Below are the code and all the weights of a small trained network. Each question names an input and a target symbol and asks about switching units off, where a switched-off unit gives its printed mean instead of its output.

import numpy as np


def w(rows, s, z=0):
    codes = np.array(rows[::2]) - 128.0
    scale = np.full(codes.shape[1], s)
    scale[-1] = z or s
    return codes * scale


def norm(h):
    return h / np.sqrt((h * h).mean(-1, keepdims=True) + 1e-5)


def f(y):
    return np.maximum(y, 0)


def softmax(a):
    e = np.exp(a - a.max(-1, keepdims=True))
    return e / e.sum(-1, keepdims=True)


def log_softmax(a):
    a = a - a.max(-1, keepdims=True)
    return a - np.log(np.exp(a).sum(-1, keepdims=True))


def net(x, mask):
    ids = ['ΣΩαβγεζηπτψ'.index(c) for c in x.split()]
    T = len(ids)
    res = E[ids] + P[:T]
    u = 0
    for l in range(2):
        r = norm(res)
        for j in range(2):
            rows = slice(2 * j, 2 * j + 2)
            q, k, v = (r @ M[l][rows].T for M in (Q, K, V))
            z = softmax(np.where(np.tri(T) > 0, q @ k.T / 2**0.5, -1e9)) @ v
            o = O[l][rows]
            res = res + np.where(mask[u + j], z, o[:, -1]) @ o[:, :-1]
        u += 2
        y = f(norm(res) @ A[l][:, :-1].T + A[l][:, -1])
        res = res + np.where(mask[u : u + 12], y, B[l][:, -1]) @ B[l][:, :-1]
        u += 12
    return log_softmax(norm(res)[-1] @ U[:, :-1].T + U[:, -1])


Q, K, V, O, A, B = {}, {}, {}, {}, {}, {}
E = w([
[132,96,241],'Σ',
[20,45,194],'Ω',
[169,148,189],'α',
[131,96,254],'β',
[169,150,188],'γ',
[136,94,249],'ε',
[167,27,101],'ζ',
[169,158,176],'η',
[167,157,178],'π',
[124,143,51],'τ',
[141,174,85],'ψ',
],0.0061)
P = w([
[254,69,164],'0',
[230,89,143],'1',
[236,118,124],'2',
[209,135,130],'3',
[183,156,135],'4',
[176,182,148],'5',
[143,198,145],'6',
[121,206,152],'7',
[95,214,162],'8',
[74,239,180],'9',
[48,254,179],'10',
[23,238,202],'11',
],0.0021)
Q[0] = w([
[45,57,165],'L0H0',
[109,255,196],'L0H0',
[84,64,219],'L0H1',
[54,216,59],'L0H1',
],0.016)
K[0] = w([
[95,41,185],'L0H0',
[23,231,160],'L0H0',
[102,10,158],'L0H1',
[6,202,135],'L0H1',
],0.016)
V[0] = w([
[172,219,2],'L0H0',
[239,134,186],'L0H0',
[50,74,5],'L0H1',
[161,78,141],'L0H1',
],0.0074)
O[0] = w([
[1,245,86,252],'L0H0',
[166,229,164,191],'L0H0',
[236,158,2,160],'L0H1',
[114,199,151,171],'L0H1',
],0.0061,0.0038)
A[0] = w([
[128,120,53,92],'L0N0',
[109,122,119,59],'L0N1',
[255,125,36,224],'L0N2',
[109,98,103,100],'L0N3',
[152,100,72,119],'L0N4',
[54,90,171,39],'L0N5',
[130,128,111,84],'L0N6',
[241,182,173,123],'L0N7',
[105,92,101,119],'L0N8',
[92,39,112,80],'L0N9',
[234,108,122,189],'L0N10',
[129,116,60,8],'L0N11',
],0.0089,0.0015)
B[0] = w([
[102,125,78,193],'L0N0',
[125,125,120,132],'L0N1',
[251,185,184,254],'L0N2',
[143,117,147,136],'L0N3',
[173,158,138,166],'L0N4',
[180,165,93,154],'L0N5',
[135,133,110,138],'L0N6',
[138,187,222,255],'L0N7',
[143,114,151,139],'L0N8',
[145,52,133,141],'L0N9',
[123,55,181,220],'L0N10',
[162,143,55,170],'L0N11',
],0.018,0.0043)
Q[1] = w([
[122,206,72],'L1H0',
[254,90,146],'L1H0',
[26,79,88],'L1H1',
[124,194,118],'L1H1',
],0.018)
K[1] = w([
[113,221,42],'L1H0',
[213,166,247],'L1H0',
[161,245,209],'L1H1',
[129,161,59],'L1H1',
],0.016)
V[1] = w([
[253,153,23],'L1H0',
[254,147,3],'L1H0',
[118,98,89],'L1H1',
[207,162,220],'L1H1',
],0.0067)
O[1] = w([
[218,119,53,253],'L1H0',
[253,107,7,247],'L1H0',
[111,115,169,112],'L1H1',
[63,164,25,170],'L1H1',
],0.0064,0.0042)
A[1] = w([
[110,111,129,105],'L1N0',
[130,140,128,115],'L1N1',
[143,65,158,191],'L1N2',
[64,66,129,88],'L1N3',
[155,187,88,2],'L1N4',
[94,144,154,208],'L1N5',
[116,121,89,137],'L1N6',
[2,137,67,103],'L1N7',
[171,140,158,175],'L1N8',
[78,138,135,220],'L1N9',
[119,162,128,121],'L1N10',
[123,124,98,138],'L1N11',
],0.014,0.001)
B[1] = w([
[152,127,130,130],'L1N0',
[138,127,119,146],'L1N1',
[102,46,110,170],'L1N2',
[213,117,142,137],'L1N3',
[176,119,37,254],'L1N4',
[111,152,72,166],'L1N5',
[120,169,169,165],'L1N6',
[3,37,139,153],'L1N7',
[107,166,78,220],'L1N8',
[100,144,98,150],'L1N9',
[159,103,107,163],'L1N10',
[124,163,152,162],'L1N11',
],0.023,0.0061)
U = w([
[113,114,145,34],'Σ',
[151,2,151,216],'Ω',
[103,131,155,93],'α',
[113,119,143,4],'β',
[76,194,145,56],'γ',
[99,136,152,49],'ε',
[228,167,236,95],'ζ',
[100,180,141,13],'η',
[97,159,150,92],'π',
[197,152,28,248],'τ',
[7,78,62,130],'ψ',
],0.0096,0.0023)

Each question gives the input, a string of symbols that net reads in full, and the target symbol t.
The units are the heads (2 rows each of Q, K, V and O) and the neurons (one row each of A and B). Each row of codes is followed by its name. A weight is (code - 128) times the scale printed after its matrix; where a second scale follows, it is the last column's (O, A, B and U).
mask holds one flag per unit, layer by layer, with each layer's heads first. A switched-off unit (its flag False) gives its mean, the last column of its rows in O or B, instead of its output. The means were averaged over made-up inputs and are rounded, as every weight is.
A unit's drop is (log p(t) with every unit on - log p(t) with that unit switched off) / (log p(t) with every unit on - log p(t) with every unit switched off).
The circuit of an input: a set's keep is (log p(t) with only the set's units on - log p(t) with every unit switched off) / (log p(t) with every unit on - log p(t) with every unit switched off). Starting from the 12 units with the biggest drops (on a tie, the unit counted first), units are removed one at a time, each time the one whose removal leaves the highest keep (on an exact tie, the one counted first), for as long as the keep stays at least 0.8.
units of the circuit, in order: the units of the circuit, biggest drop first
unit that matters most: the unit with the biggest drop
k most important neurons: the k neurons with the biggest drops, biggest first
top k neurons in layer l: the k neurons of layer l with the biggest drops, biggest first
heads that matter: for each layer, one digit per head in row order, 1 if its drop is at least 0.15 and else 0, layers parted by /
drop of u: that unit's drop, to one decimal
input Ω τ γ ψ τ ζ τ ε γ ε τ ε, target ζ: heads that matter => 11 / 00
input γ γ γ Ω β, target Ω: 2 most important neurons => [L1N2 L1N3]
input γ τ τ ψ γ, target ψ: unit that matters most => L0N2
input Ω γ τ τ τ τ γ ψ, target ψ: units of the circuit, in order => [L0N2 L0H0 L1N7]
input Ω Σ τ α η γ ψ τ π, target ψ: units of the circuit, in order => [L0N2 L0H0 L1N7 L0N7]
input τ τ τ η η τ ζ ψ γ π, target ψ: heads that matter => 11 / 10
input ψ α α, target ψ: heads that matter => 01 / 10
input τ Ω γ τ τ τ Ω τ Ω τ γ ε, target Ω: units of the circuit, in order => [L0H0 L1N2]
input ψ τ γ, target ψ: top 3 neurons in layer 0 => [L0N2 L0N11 L0N4]
input γ γ γ η ε τ ζ α α τ τ β, target ζ: 2 most important neurons => [L0N7 L1N7]
input τ τ β π γ π ε ε τ Ω π ψ, target ψ: heads that matter => 00 / 00
input Ω γ β τ ε, target Ω: heads that matter => 11 / 00
input τ Ω ψ ψ τ ζ Ω γ ζ γ, target ζ: 2 most important neurons => [L0N7 L0N2]
input γ ζ α, target ζ: units of the circuit, in order => [L0N7]
input τ ζ Ω γ ζ Σ τ ζ τ ζ α γ, target ζ: 2 most important neurons => [L0N7 L0N0]
input τ ζ ε τ τ π η ζ τ τ ε, target ζ: drop of L0N10 => -0.1
input γ ζ γ ζ τ ζ Σ, target ζ: drop of L0H1 => 0.1
input Ω γ Σ, target Ω: drop of L0H0 => 1.0
input τ ε τ γ γ τ ζ, target ζ: drop of L0H0 => 0.8
